Here is a tiny trained network, its code and every weight. The questions are about switching its units off for an input and a class, where a switched-off unit gives its printed mean instead of its output.

import numpy as np


def w(rows, s, z=0):
    codes = np.array(rows[::2]) - 128.0
    scale = np.full(codes.shape[1], s)
    scale[-1] = z or s
    return codes * scale


def norm(h):
    return h / np.sqrt((h * h).mean(-1, keepdims=True) + 1e-5)


def f(y):
    return np.maximum(y, 0)


def log_softmax(a):
    a = a - a.max(-1, keepdims=True)
    return a - np.log(np.exp(a).sum(-1, keepdims=True))


def net(x, mask):
    res = np.array(x, float).reshape(1, 4) / 4 @ E
    u = 0
    for l in range(3):
        y = f(norm(res) @ A[l][:, :-1].T + A[l][:, -1])
        res = res + np.where(mask[u : u + 10], y, B[l][:, -1]) @ B[l][:, :-1]
        u += 10
    return log_softmax(norm(res)[-1] @ U[:, :-1].T + U[:, -1])


A, B = {}, {}
E = w([
[151,99,109,91,151,93,60,240,50],'x0',
[159,131,50,161,32,167,122,107,66],'x1',
[254,54,139,77,75,90,170,142,199],'x2',
[91,199,50,125,93,64,129,166,208],'x3',
],0.00033)
A[0] = w([
[123,101,125,155,129,86,132,186,83,66],'L0N0',
[80,195,108,182,142,143,60,137,87,170],'L0N1',
[120,103,138,216,79,165,209,79,169,155],'L0N2',
[254,93,113,129,82,114,128,159,143,159],'L0N3',
[108,107,145,177,114,137,185,84,165,57],'L0N4',
[85,176,64,73,115,107,164,204,182,77],'L0N5',
[145,108,77,160,60,189,127,108,85,219],'L0N6',
[90,121,166,228,132,150,172,100,174,82],'L0N7',
[123,200,19,142,41,120,118,139,137,106],'L0N8',
[144,123,118,74,145,98,25,184,86,249],'L0N9',
],0.00081,0.0011)
B[0] = w([
[141,156,103,81,157,101,107,120,126,135],'L0N0',
[108,59,105,82,97,110,186,125,158,219],'L0N1',
[164,159,103,71,176,120,73,124,109,190],'L0N2',
[10,93,106,110,126,152,153,118,110,197],'L0N3',
[163,171,120,81,152,142,101,95,150,138],'L0N4',
[162,120,161,186,139,63,89,89,110,159],'L0N5',
[130,138,159,151,213,120,162,153,176,230],'L0N6',
[156,166,107,57,144,145,91,106,145,152],'L0N7',
[149,110,204,198,177,114,133,125,127,187],'L0N8',
[138,187,117,116,153,153,158,29,186,254],'L0N9',
],0.0011,0.0012)
A[1] = w([
[208,105,162,110,146,97,135,115,177,220],'L1N0',
[149,143,82,199,52,168,113,89,70,192],'L1N1',
[89,179,142,168,183,144,82,93,124,230],'L1N2',
[128,103,170,84,160,188,161,78,109,212],'L1N3',
[165,90,111,91,146,97,53,235,52,95],'L1N4',
[123,130,92,82,161,79,73,242,69,167],'L1N5',
[83,177,97,91,127,112,150,144,197,204],'L1N6',
[140,104,162,122,133,155,119,143,91,3],'L1N7',
[161,121,72,191,8,171,120,132,69,66],'L1N8',
[119,105,183,148,98,166,131,122,101,42],'L1N9',
],0.0014,0.00056)
B[1] = w([
[45,112,88,107,113,161,147,150,68,211],'L1N0',
[133,129,165,103,218,129,152,180,169,197],'L1N1',
[142,73,93,67,76,138,170,162,116,254],'L1N2',
[153,163,92,182,99,53,102,138,126,230],'L1N3',
[131,188,138,111,117,207,134,23,199,171],'L1N4',
[134,178,138,141,111,190,146,29,188,192],'L1N5',
[184,100,147,182,132,116,95,116,61,241],'L1N6',
[146,136,141,180,105,107,91,90,119,140],'L1N7',
[164,146,133,143,253,153,182,210,175,170],'L1N8',
[143,133,124,165,119,81,72,154,115,143],'L1N9',
],0.0013,0.0014)
A[2] = w([
[15,165,122,147,133,200,74,147,32,48],'L2N0',
[136,89,95,140,98,97,216,66,116,234],'L2N1',
[100,212,82,172,58,57,80,215,225,28],'L2N2',
[190,44,246,160,170,222,74,103,12,109],'L2N3',
[180,87,115,50,20,113,139,181,194,30],'L2N4',
[144,191,157,131,75,181,135,42,190,17],'L2N5',
[218,55,128,68,43,162,136,169,151,69],'L2N6',
[85,126,236,65,194,93,85,204,182,2],'L2N7',
[71,122,239,117,184,74,124,88,183,225],'L2N8',
[12,230,85,166,150,147,112,125,114,145],'L2N9',
],0.0011,0.00047)
B[2] = w([
[101,40,163,53,68,107,189,153,190,187],'L2N0',
[97,163,133,102,146,147,60,163,116,244],'L2N1',
[197,98,231,206,78,88,77,67,41,180],'L2N2',
[142,171,127,194,55,23,96,119,178,203],'L2N3',
[30,65,194,105,104,158,168,111,78,163],'L2N4',
[162,178,186,43,178,178,27,71,154,183],'L2N5',
[10,111,163,102,118,116,160,140,132,164],'L2N6',
[178,147,85,201,163,194,188,185,128,165],'L2N7',
[170,143,56,163,112,185,146,164,104,221],'L2N8',
[149,51,174,74,88,121,149,138,142,246],'L2N9',
],0.0014,0.0011)
U = w([
[2,19,164,28,62,133,193,160,132,152],'0',
[165,224,144,56,161,205,56,18,188,146],'1',
[186,135,174,246,57,2,67,109,100,143],'2',
[183,157,70,191,242,193,208,245,154,130],'3',
[55,174,35,94,172,98,17,195,20,3],'4',
],0.0055,0.0047)

Each question gives the input, the list of numbers given to net, and the class t.
The units are the neurons (one row each of A and B). Each row of codes is followed by its name. A weight is (code - 128) times the scale printed after its matrix; where a second scale follows, it is the last column's (A, B and U).
mask holds one flag per neuron, layer by layer. A switched-off neuron (its flag False) gives its mean, the last column of its row in B, instead of its output. The means were averaged over made-up inputs and are rounded, as every weight is.
A unit's drop is (log p(t) with every unit on - log p(t) with that unit switched off) / (log p(t) with every unit on - log p(t) with every unit switched off).
The circuit of an input: a set's keep is (log p(t) with only the set's units on - log p(t) with every unit switched off) / (log p(t) with every unit on - log p(t) with every unit switched off). Starting from the 12 units with the biggest drops (on a tie, the unit counted first), units are removed one at a time, each time the one whose removal leaves the highest keep (on an exact tie, the one counted first), for as long as the keep stays at least 0.8.
units of the circuit, in order: the units of the circuit, biggest drop first
top k neurons: the k neurons with the biggest drops, biggest first
k most important neurons of layer l: the k neurons of layer l with the biggest drops, biggest first
input [8,5,6,-3], class 1: units of the circuit, in order => [L1N4, L1N5]
input [-3,7,-4,-5], class 3: units of the circuit, in order => [L1N8, L1N1]
input [4,-6,3,-6], class 2: top neuron => [L2N3]
input [7,-5,1,4], class 1: units of the circuit, in order => [L1N5, L1N4]
input [-2,8,1,-7], class 3: top 2 neurons => [L1N8, L1N1]
input [-5,7,6,3], class 3: 3 most important neurons of layer 0 => [L0N1, L0N9, L0N8]
input [-6,-4,3,7], class 2: top 2 neurons => [L2N2, L0N9]
input [8,-2,6,-8], class 1: top 3 neurons => [L1N4, L1N5, L1N6]
input [7,7,7,6], class 0: top 2 neurons => [L2N4, L2N6]
input [6,2,-5,-5], class 1: 4 most important neurons of layer 1 => [L1N4, L1N5, L1N0, L1N6]
input [-2,5,-2,-4], class 3: units of the circuit, in order => [L1N1, L1N8]
input [4,7,-2,6], class 3: top 3 neurons => [L1N8, L1N1, L1N3]
input [5,4,-6,-2], class 0: top 2 neurons => [L0N9, L2N0]
input [6,1,5,6], class 1: most important neuron of layer 2 => [L2N5]
input [-6,-7,6,-5], class 3: top 2 neurons => [L1N2, L2N8]
input [6,-6,-7,2], class 0: units of the circuit, in order => [L2N0, L2N9]
input [6,-4,5,5], class 1: top 3 neurons => [L1N5, L1N4, L1N2]
input [7,-1,-6,6], class 1: top 4 neurons => [L1N5, L1N4, L1N0, L0N3]
input [-1,8,6,-6], class 3: top 4 neurons => [L1N8, L1N2, L1N1, L0N1]
input [0,8,-3,-7], class 3: units of the circuit, in order => [L1N8]
input [-6,5,-8,-2], class 0: 2 most important neurons of layer 2 => [L2N0, L2N9]
input [-4,-6,3,-3], class 3: top 2 neurons => [L0N9, L1N2]
input [-7,1,8,0], class 0: 3 most important neurons of layer 1 => [L1N0, L1N5, L1N4]
input [-1,-3,2,-3], class 4: 2 most important neurons of layer 0 => [L0N6, L0N8]
